Below are the code and all the weights of a small trained network. Each question names an input and a class and asks about switching units off, where a switched-off unit gives its printed mean instead of its output.

import numpy as np


def w(rows, s, z=0):
    codes = np.array(rows[::2]) - 128.0
    scale = np.full(codes.shape[1], s)
    scale[-1] = z or s
    return codes * scale


def norm(h):
    return h / np.sqrt((h * h).mean(-1, keepdims=True) + 1e-5)


def f(y):
    return np.maximum(y, 0)


def log_softmax(a):
    a = a - a.max(-1, keepdims=True)
    return a - np.log(np.exp(a).sum(-1, keepdims=True))


def net(x, mask):
    res = np.array(x, float).reshape(1, 3) / 4 @ E
    u = 0
    for l in range(3):
        y = f(norm(res) @ A[l][:, :-1].T + A[l][:, -1])
        res = res + np.where(mask[u : u + 11], y, B[l][:, -1]) @ B[l][:, :-1]
        u += 11
    return log_softmax(norm(res)[-1] @ U[:, :-1].T + U[:, -1])


A, B = {}, {}
E = w([
[132,125,169,142,141],'x0',
[8,163,132,141,157],'x1',
[109,124,143,65,140],'x2',
],0.015)
A[0] = w([
[62,155,67,134,133,101],'L0N1',
[132,72,131,24,132,140],'L0N2',
[81,94,246,197,105,85],'L0N3',
[147,133,78,43,110,93],'L0N4',
[133,52,123,126,133,2],'L0N5',
[120,116,229,108,234,68],'L0N6',
[95,151,80,162,133,63],'L0N7',
[231,74,114,133,84,102],'L0N8',
[63,184,127,121,140,100],'L0N9',
[113,106,111,45,97,12],'L0N10',
[227,144,131,156,133,147],'L0N11',
],0.011,0.0059)
B[0] = w([
[53,76,166,93,111,195],'L0N1',
[74,173,127,2,116,199],'L0N2',
[181,115,200,189,148,181],'L0N3',
[183,169,195,160,162,172],'L0N4',
[117,127,101,110,138,128],'L0N5',
[184,99,59,160,183,176],'L0N6',
[66,140,124,87,85,158],'L0N7',
[129,47,161,141,191,254],'L0N8',
[76,2,162,144,67,201],'L0N9',
[160,170,102,136,154,145],'L0N10',
[123,70,24,146,152,231],'L0N11',
],0.0076,0.0085)
A[1] = w([
[125,81,156,70,152,97],'L1N1',
[93,250,166,48,131,106],'L1N2',
[200,140,115,53,109,124],'L1N3',
[81,126,55,97,115,35],'L1N4',
[170,132,123,127,59,128],'L1N5',
[184,86,92,121,114,101],'L1N6',
[92,173,79,162,98,157],'L1N7',
[157,134,145,133,73,49],'L1N8',
[108,116,129,110,181,132],'L1N9',
[162,151,237,87,134,136],'L1N10',
[189,122,108,183,120,3],'L1N11',
],0.014,0.0039)
B[1] = w([
[127,50,99,72,102,249],'L1N1',
[209,178,138,145,74,187],'L1N2',
[112,199,238,89,99,231],'L1N3',
[141,93,133,117,33,173],'L1N4',
[86,125,192,161,112,141],'L1N5',
[72,78,155,171,74,254],'L1N6',
[118,155,127,58,64,164],'L1N7',
[113,93,132,110,180,128],'L1N8',
[187,82,110,123,62,206],'L1N9',
[126,145,1,137,119,189],'L1N10',
[128,161,71,142,131,193],'L1N11',
],0.0095,0.0061)
A[2] = w([
[99,79,213,213,126,201],'L2N1',
[195,134,193,145,218,146],'L2N2',
[53,142,124,184,159,92],'L2N3',
[147,43,93,160,152,52],'L2N4',
[119,114,158,213,161,156],'L2N5',
[166,69,149,71,127,5],'L2N6',
[155,252,115,92,153,181],'L2N7',
[85,164,156,174,54,181],'L2N8',
[156,125,76,163,222,113],'L2N9',
[197,140,108,175,127,182],'L2N10',
[185,113,105,156,208,43],'L2N11',
],0.013,0.0029)
B[2] = w([
[215,206,116,125,193,255],'L2N1',
[78,87,48,118,102,147],'L2N2',
[180,120,132,119,138,170],'L2N3',
[85,227,140,148,138,222],'L2N4',
[97,146,138,146,184,194],'L2N5',
[11,66,125,62,115,198],'L2N6',
[224,254,148,184,72,144],'L2N7',
[165,65,113,54,193,187],'L2N8',
[96,128,62,196,57,159],'L2N9',
[92,97,151,179,55,170],'L2N10',
[138,173,124,169,25,159],'L2N11',
],0.0097,0.0098)
U = w([
[60,32,117,56,83,175],'0',
[166,222,157,74,72,3],'1',
[112,121,148,132,250,35],'2',
[112,122,87,226,101,236],'3',
],0.02,0.003)

Each question gives the input, the list of numbers given to net, and the class t.
The units are the neurons (one row each of A and B). Each row of codes is followed by its name. A weight is (code - 128) times the scale printed after its matrix; where a second scale follows, it is the last column's (A, B and U).
mask holds one flag per neuron, layer by layer. A switched-off neuron (its flag False) gives its mean, the last column of its row in B, instead of its output. The means were averaged over made-up inputs and are rounded, as every weight is.
A unit's drop is (log p(t) with every unit on - log p(t) with that unit switched off) / (log p(t) with every unit on - log p(t) with every unit switched off).
The circuit of an input: a set's keep is (log p(t) with only the set's units on - log p(t) with every unit switched off) / (log p(t) with every unit on - log p(t) with every unit switched off). Starting from the 12 units with the biggest drops (on a tie, the unit counted first), units are removed one at a time, each time the one whose removal leaves the highest keep (on an exact tie, the one counted first), for as long as the keep stays at least 0.8.
circuit, biggest first: the units of the circuit, biggest drop first
top k neurons: the k neurons with the biggest drops, biggest first
top k neurons in layer l: the k neurons of layer l with the biggest drops, biggest first
drop when u is switched off: that unit's drop, to one decimal
input [8,4,2], class 3: circuit, biggest first	L0N6, L0N2, L2N8
input [0,1,-5], class 0: top 4 neurons in layer 0	L0N8, L0N9, L0N4, L0N7
input [2,-3,6], class 1: top 4 neurons in layer 0	L0N2, L0N9, L0N4, L0N1
input [3,-7,-2], class 3: circuit, biggest first	L2N4, L0N11, L2N8
input [-5,-1,-2], class 3: top neuron	L0N2
input [-2,3,-8], class 0: circuit, biggest first	L1N7, L2N8
input [7,-1,6], class 1: top 4 neurons	L0N2, L0N8, L0N11, L0N9
input [4,2,0], class 3: top 2 neurons in layer 0	L0N6, L0N3
input [0,-5,8], class 1: top 3 neurons in layer 0	L0N2, L0N9, L0N4
input [6,7,5], class 2: top 2 neurons in layer 0	L0N2, L0N3
input [0,1,7], class 1: top 3 neurons in layer 0	L0N2, L0N8, L0N11
input [8,3,-1], class 3: top 2 neurons	L0N6, L0N3
input [-5,-5,8], class 1: top 4 neurons	L0N2, L1N3, L0N4, L0N9
input [-2,1,-8], class 0: top 2 neurons	L1N7, L0N8
input [-6,-2,2], class 1: top 4 neurons	L0N2, L0N9, L0N4, L1N3
input [6,-2,8], class 1: top 2 neurons	L0N2, L0N8
input [3,5,3], class 2: top neuron in layer 2	L2N1
input [5,-6,-2], class 3: drop when L2N4 is switched off	0.1
input [-4,-3,4], class 1: drop when L0N4 is switched off	0.8
input [7,3,1], class 3: drop when L0N6 is switched off	0.8
input [6,2,2], class 3: drop when L0N6 is switched off	0.1
input [1,6,-4], class 2: top 2 neurons in layer 0	L0N3, L0N2
